[  5 -39 -26 127 -24 -47 -18   2  25  12 -19 -47 101  51  -6   9 -37 -43
 -33  27  48 -11  -2   7 -29  -2  18 -82  16  21  75  -9  27  -6  -2   3
 -19   4  33  25  21  11   6 -33   6  -2 -29  32 114 -49  24  16  -6 -44
 -69 -11  49 -21  60 -36  49 -54  10 -27 -10  42 -43  -3  11 -27 -63]  0
[ 10  23   4  -3  21 -48   6 -16 -14  64 -13  23 -30  21  15  -8  20  24
 -27   4 -10  38  24  -1  -6  19   2   9  59   1  17 -24 -12  -8 -26   2
  29  10 -32  42 -36  14  12  -2  14  18 -11  -9 -11  -7  -1   8   0  13
  -1 -52  17 -37 -15  13  33  27 -20  -5  -4   5  15   2 -28  32 -10]  16
[ 18  24   0   0  10 -34   4 -16 -13  55 -10  20 -42   3   8 -12  15  32
 -27   1 -16  36  24  10  -6  18  -7  14  51  -5  10 -31   0  -7 -20  -1
  33   4 -29  42 -45   6  13   1  14  27  -2 -11  -3  -9  -2  11  -2   7
 -11 -43  21 -41 -17  13  40  24 -37  -1  -4  10  17  -1 -23  22   2]  16
[ 19  13 -10  21  -3 -32  -3 -10  -3  48  -6   1 -19  -9   7 -18  10  16
 -45   1  -2  32  20  20  -3   6 -11  -9  36  -5  22 -28  21 -11 -18   1
  30   7 -28  48 -13   8  15  -1  14  18 -10  -1   8 -22   3  16   8  -5
 -17 -44  16 -43   0  10  32  18 -19  -6  -2  21  17  -3 -17  10 -10]  14
[  1 -27 -27 120 -39 -54 -19  -2  26  22 -18 -35  99  65  -3   4 -32 -40
 -26  25  54  -5  -5  11 -25  -2  14 -83  33  18  69  -1  30 -14  -2   3
  -2   1  19  18  16  13  12 -25   2   1 -35  30 100 -51  27  13  -1 -43
 -62   3  46 -19  55 -40  49 -38   3 -32 -12  44 -32  -1  14 -32 -61]  0
[ 28   6   7 -13  31  -6   9 -13 -34  44 -12  22 -51   4   1  -2   6  31
 -21  -1 -31  32  26  12 -16  13  -3  43  20 -10 -15 -40 -13   6 -19  -8
  19  12 -13  31 -39  -4  -4  -1   9  28  15  -1 -14  17 -10   5 -27  12
  -3 -66   2 -27 -20  16  43  37 -42   5  -1  16  20  -4 -19  27  14]  18
[ 23  18 -17   2 -17 -37  -2 -11  -3  37  -5   6 -17  -5   1 -18   7  20
 -16 -11  -2  27  18  30  -3   6 -14  -9  32  -5  11 -30  17 -14 -17  -1
  30   5 -20  41 -16   2  17   3  10  25  -5   5   6 -17   1  17  14  10
 -20 -55  14 -47  -2  -5  51  12 -23  -5  -3  22  15  -3 -13   4  -7]  14
[ 21   8   1 -13  17 -25   5  -9 -15  49 -10   8 -18  10   6  -6   8  21
 -35   3 -15  32  21   5 -12  12   1  17  39  -4  17 -32  -7  -1 -24   1
  17  12 -25  22 -37   3   4  -8  15  22   1  -1  14  11  -4  12 -20   5
 -12 -54  17 -43  -8   9  38  18 -34  -5   0  15  18  -4 -22  19   2]  15
[ 14  -8 -25  65 -16 -35  -9  -4  11  44 -12 -21  36  28  10  -3 -20 -15
 -43  17  20  22  12   7 -15   1  13 -45  39  10  62 -10  16  -4 -24   8
   7  11  -5  26   3  16   7 -21  12  10 -23  22  66 -37  17  17  -6 -19
 -46 -34  38 -39  28 -14  62 -13   0 -16   4  31  -4  -6  -7  -4 -32]  8
[ 25  16  11 -29  66  -4  11 -15 -31  36  -8  28 -65  -3   7  -6  12  37
 -16   5 -38  36  27  12 -12  14  -9  34  23 -13 -19 -44 -20   5 -14 -11
  23   7 -12  35 -49  -8  -6   5   9  31  18  -8 -28  16 -16  14 -26  15
   9 -58   0 -32 -26  23  25  50 -49  10   0  11  26  -3 -28  31  23]  20
[ 24  33   7 -37  41 -29  13 -17 -29  40  -9  36 -65  -3   7  -8  33  41
 -13  -8 -28  34  24  13  -3  17 -12  40  37 -10 -28 -37 -25  -4 -14  -8
  34   8 -25  47 -52  -2   5   7   8  28  10 -15 -47  23 -15   2 -12  23
  11 -52   3 -26 -32  13  14  44 -41   8  -3   2  41   0 -26  39  13]  20

[  9  -5  -9  -4  -1 -18 -27 -19  19  14  11  -2  19  32   6 -36  23 -14]  13
[ 20  25 -28 -21  24  56 -40  30  67  26  21  15  31  -6   1 -43   0  -2]  17
[ -9  30  -2  -4  45  29 -37 -21  39  22   0 -10  31 -18 -15 -27  -5  -4]  5
[ -5 -33  27 -15 -44 -30 -42   8 -68  14  14   0  41   9  -5 -53 -53   5]  0
[ 10  14   3   2   7   5 -17 -14  11  19  11  -1   6   4 -10 -19   3   4]  10
[ -9  45   7  -4   7  19 -12 -17  23  26  12   7  17  19 -13 -32  15   0]  12
[ -5   0   9   4   0   4   1  -3 -23 -11  -9   4 -11   9 -13   9  -6  14]  9
[ -2  50  17   7  30  40 -28 -15  23  26  12  -8  30 -37 -27 -33 -51  21]  0
[ -9  41  20   3  20  31 -34 -30   6  23   6   4  16 -11 -37 -33 -27  23]  4
[  3 -15 -13  -3  -1 -13 -25  -7 -15   2  -1   2  11  23   1 -16  19  -1]  12
[  6  -3  -8  -3   4 -10 -23 -15  13  15   7  -2  21  15  11 -28  11  -8]  11
[-14  25   9  10   0  13 -14  -3  22  19  16   8  25  17 -19 -44  20  13]  12
[ 25   9  -1  20 -15 -23 -42  -3   0  43  37  -5  57   9  -8 -57 -20  14]  7
[-17  15   3  -7  39  28 -15 -19  21   0 -11  -4  -4  -5 -12  -5  17   0]  10
[-43  17  12  -8  53  16   6 -36  -1 -13 -35 -13 -24   1 -18  28   9 -11]  5
[-27  23   3   9  17  24  -2  -1  20   0   1   0  18   7 -11 -27  31   8]  13
[ 13  62  -5   4  43  52 -24 -36   3  27  18  22 -19  17 -51   2  36  38]  16
[ -8  17   9 -13  14  24 -13 -22  -8   4  -8   7 -12   1 -20   0 -12   5]  8
[ -9  17   2  -6  19  19 -21 -14  -7  13  -2   4  -6   6 -25   1  -4   9]  10
[ 12   6  -2  -3  -3 -16 -43  -7 -17  37  24   4  37  14 -15 -40 -11   4]  8
[ 18  31 -57 -63  41 127 -32  67 112   6   7  25   5 -22  30 -34 -10 -16]  20
[  8  63 -17   3  65  47  -4 -36  67  20   0   5 -25   4 -26  13  53  13]  18
[-14  19  -3 -21  31  32 -32 -22 -18  22   1  12 -11   2 -32  -2  -1  16]  11
[ 25   3  -1   3 -35 -19 -35  -9 -48  32  33  15  31  25 -18 -37 -37  22]  8
[  9  63  15   4  12  49 -63 -25 -32  71  40  13  60  -7 -50 -52 -77  38]  0
[ -6  11  12  20  28 -28  -9  -1  25  -8 -14 -19  35   7   3 -20  19 -17]  6
[  2 -20  -3  -2 -21 -16  -4  -8  -5 -12  -8   0 -11  21   9  -5  16  -5]  13
[ -3  13 -10 -19  25  51 -19  13  15  -2  -1  12   2   1 -12  -9  -8   8]  13
[-13   4  -4 -16  21  13 -13 -22  11   1 -10  -2   0  14  -9  -6  15  -8]  11
[ 28  55 -34  26  67  14  -3 -27 108  33  20  -8   6  -4  -7   1  66   1]  19
[ -1  15   5 -13  12  26 -27 -22  33  21  11   6 -34 -18 -31  -5  24  31]  14
[ 10  20  20  43   6 -69 -17   2 -11   6  -2 -21  87  43   3 -45 -18 -29]  0
[ -8  -4   5  -7   5   2 -34   1 -20   4   5  -1  23   6 -12 -26  -9   2]  6
[ -1  31  -6 -18  15  61 -34   8  -1  16   8  27   2   8 -35 -20 -19  27]  14
[ -2  15   5  -8  14  18 -19 -19   1  14   2   5   6   7 -11 -11  -9  -3]  9
[ -6  17 -10 -19  39  11 -44 -22 -58  24  -6   8 -13  -1 -21  22 -14  -6]  4
[  0  25   3  -4  21  41 -33   8   9   5  12  19   1  11 -34 -27   4  29]  13
[ -6  23   6  -5  25  34 -14 -22  -9   8  -2  12 -16   8 -33   2   3  22]  11
[ -8  31  17  17  34 -28 -15 -13 -12   6 -15 -13  56  31  -5 -25  -5 -34]  2
[-20  59  48  23 -47  52 -30 -23 -51  31  41  49  29  64 -94 -83   9  84]  18
[ -8  20  15  18  28 -24 -17  -6 -19  10 -10 -10  51  26 -15 -13  -9 -12]  4
[ -7  19  -8 -11  18  15 -14 -10  -1   6   4   6   5  12  -9   2 -10  -4]  9
[-10  26  -4  -8  28  20 -33 -16 -25  24   3   9   6  11 -23  -8  -2  -5]  8

[  16  -13   43   -6 -100    8   -3  -48   16  -53  -24   10   19    6
  -74   32   -5   -1  -50   -4   -8  -25  -15  -21  -11    3   20   28
  -19  -43   30  104   33    2  -26  -51   83   -8  -21    5  -31  -11
  -15   14  -36   27   25   -8   42   13    7    4  -74   -8  -10   -2
  -78  -47   21   -7   -4   -8   33    9  -46   23   15  -18   -1   87
    6   15   -4  -18  -19   -2   21   14    5   -6   -6  -28   -7    6
   -2   22   55  -50]  0
[-17   1  10  -1  -5  11  -1 -16  13 -29   0   4   9  10   3  -5  -1  -9
 -17   1  -9 -14 -10 -10   4  -1  34  24  -2 -36  16  49  28  12 -12 -12
  38   3   4   2   5  -6  14  -3 -16  19   8 -10  14  -5  -2  -1 -28  -4
 -20 -15 -64 -30 -12  -8  -1   3  11  12  -6   1   0  -1  14  56   6   1
  -7 -16 -15  -8  12  -2   6   2  -9 -22  -8  -3   2 -21   4 -11]  13
[ 20  -5  18  -5 -61  -5  -3 -19   2 -19 -25  11   0  -1 -41  39  -2   7
 -26  -5  -3 -14  -3 -11  -9   3  23   6 -10  -8  19  44  20  -2 -18 -32
  25 -18 -18   7 -15  -3 -24  13 -17   8  10  -1  17  10   7   4  -7   2
   3   9   5 -18  33   4  -2 -15  16   1 -38  13  11 -11 -11  46   5  14
 -13   1  -7   2  11  17   0 -10   3 -15   5   9  -3  25  36 -42]  17
[  3  -6  33   0 -51  15   0   1  13 -40   1  -8  22   3 -27  -9 -10  -6
 -35   2 -11  -3  -9 -27   7  -3  39  31 -16 -30  21  35  51   5 -10 -27
  31   3   5  -1 -13  -1  14  -7 -15  16  19 -26  29   6  -6   0 -35  -3
  -3 -20 -91 -48 -17 -17   6  11  34   5 -21  -2   7 -16  21  24   4  -2
   1 -29 -10   5  30   5  13  -1 -17 -24 -32 -10   5  -3  39 -13]  7
[ 17  -9  36  -5 -91   1  -4 -41  11 -45 -28  15   8   7 -54  44  -3   4
 -49  -5  -6 -30 -13 -14 -15   4   7  19 -18 -33  29 127  41   4 -31 -53
  54 -21 -29  10 -29 -14 -22  19 -36  32  24   3  22  12   9   5 -66  -7
  -7   8 -45 -43  24   2  -5 -17  33  10 -64  21  16 -12 -15  99   9  17
 -10  -2 -28  -3   7  24   1 -11  -2 -28   2   9  -4  27  51 -59]  4
[ -3  -9  55 -18 -86  13  -2 -53  13 -44  -1  24  36   7 -61  21  -4  -2
 -49  -1 -13  -9 -18 -14  -2   3  34  38 -19 -52  25 116  47   6 -18 -39
  74  -1 -15   8 -31 -17 -17   9 -42  28  24 -11  38   3   4   4 -69 -10
  -7 -14 -65 -41   7   1  -6   6  35   3 -30  10   5 -23  12 101   2  15
   4 -14 -19 -12  24   4   7   3 -13 -18   3   7  -6   7  31 -36]  1
[ 21 -10  20  -8 -67  -1  -1 -43   5 -33 -24  16   0   4 -64  48   0  10
 -33  -5  -5 -33 -12  -6 -16   6   2   6 -15 -31  23  90  23  -1 -28 -35
  63 -14 -34   9 -26 -15 -29  19 -62  23  15   8   3  10  13   6 -65 -10
  -4  14 -13 -32  49   8  -6 -22  18   4 -49  20  10 -13 -17  86   4  24
  -4   5 -14  -4   3  16  -1  -7   0 -17   7  12  -7  31  28 -56]  9
[-10   2  14   4 -10   4   4 -15  10 -15  -5  -6  -2   9  10  -5  -2  -7
 -19   3  -7 -19  -4  -2  -1  -2  12   5  -2 -14  15  10  14   9  -7   1
  13   3  -2  -2   2  -9  20  -4  -3  20  24  -5   4  -2  -4   1 -11  -6
 -19  -4 -48  -8   6  -6   1 -14   7  12 -12   2   0   8   8  36   4  -6
   0 -17 -29   0  -5  -4   4   5 -10 -11 -12  -6   3 -20   2  -1]  20
[  30  -14    3    9 -103    1   16  -63    8  -30  -22   22   -7    6
  -56   34    2   27  -44    4   14  -32   -5   14  -29    5  -23  -24
  -14  -15   15   74   54   -8  -17  -35   36    4  -52   -4  -39  -34
  -13   14  -39   17   29   14   20    8   16   13  -60  -35  -19   26
  -55  -34   97    3   -3  -23   35    9  -36   22    6    1  -19  107
  -10   24   31    2  -42    6  -14   -7    0   15  -21  -14   12    5
   -3   27    2   -7]  12
[ -6  -8  47  -5 -55  16  -1 -55  20 -43   1  10  24  12 -27   7  -4 -14
 -40   0 -14 -22 -17 -20   3   0  38  31 -13 -44  29  93  62  11 -34 -35
  56   2  -9   4 -15 -10   5   2 -35  32  23 -15  33   4  -1   1 -49 -12
 -17 -18 -80 -59 -15 -12  -2   2  32  14 -27   7  12  -8  10  90   7   6
   2 -27 -26  -8  18   4   9   1 -14 -29 -13  -1   1 -11  37 -26]  1
[  7  -4  12   4 -42  -4   1 -34   9 -13 -19  15 -16   8 -21  31   4   6
 -33  -3   4 -22  -5   4 -17   3  -4   1  -1  -9  17  85  24   5 -20 -19
  33 -10 -26   4  -3 -11  -2  10 -24  27  18  15   8   2   7   3 -42  -8
 -20  15 -26 -22  37   6  -5 -23   4  13 -38  19   8   2 -16  75   5   9
  -6   1 -28  -4  -8  12  -5  -2   0 -12   8   5  -3  -1  17 -29]  17
[  8  -5  12   1 -19   2   2 -65   6 -16  -9  -4   3   4 -18   6   0   2
 -23   1   1 -10  -5  -5  -7   1   0   3  -9  -9  11  30  21   0  -2 -32
  29  -2 -11   0  -7  -8  -1   7 -15   6  13  -1  16   4   3   3 -23  -9
  -5   3 -25 -14  19  -2  -1  -6  10   5 -18   8   5  -3  -2  22   1   0
   2  -5 -12   2   1   5   3   2  -6 -10  -2   1  -1   6  11 -20]  18
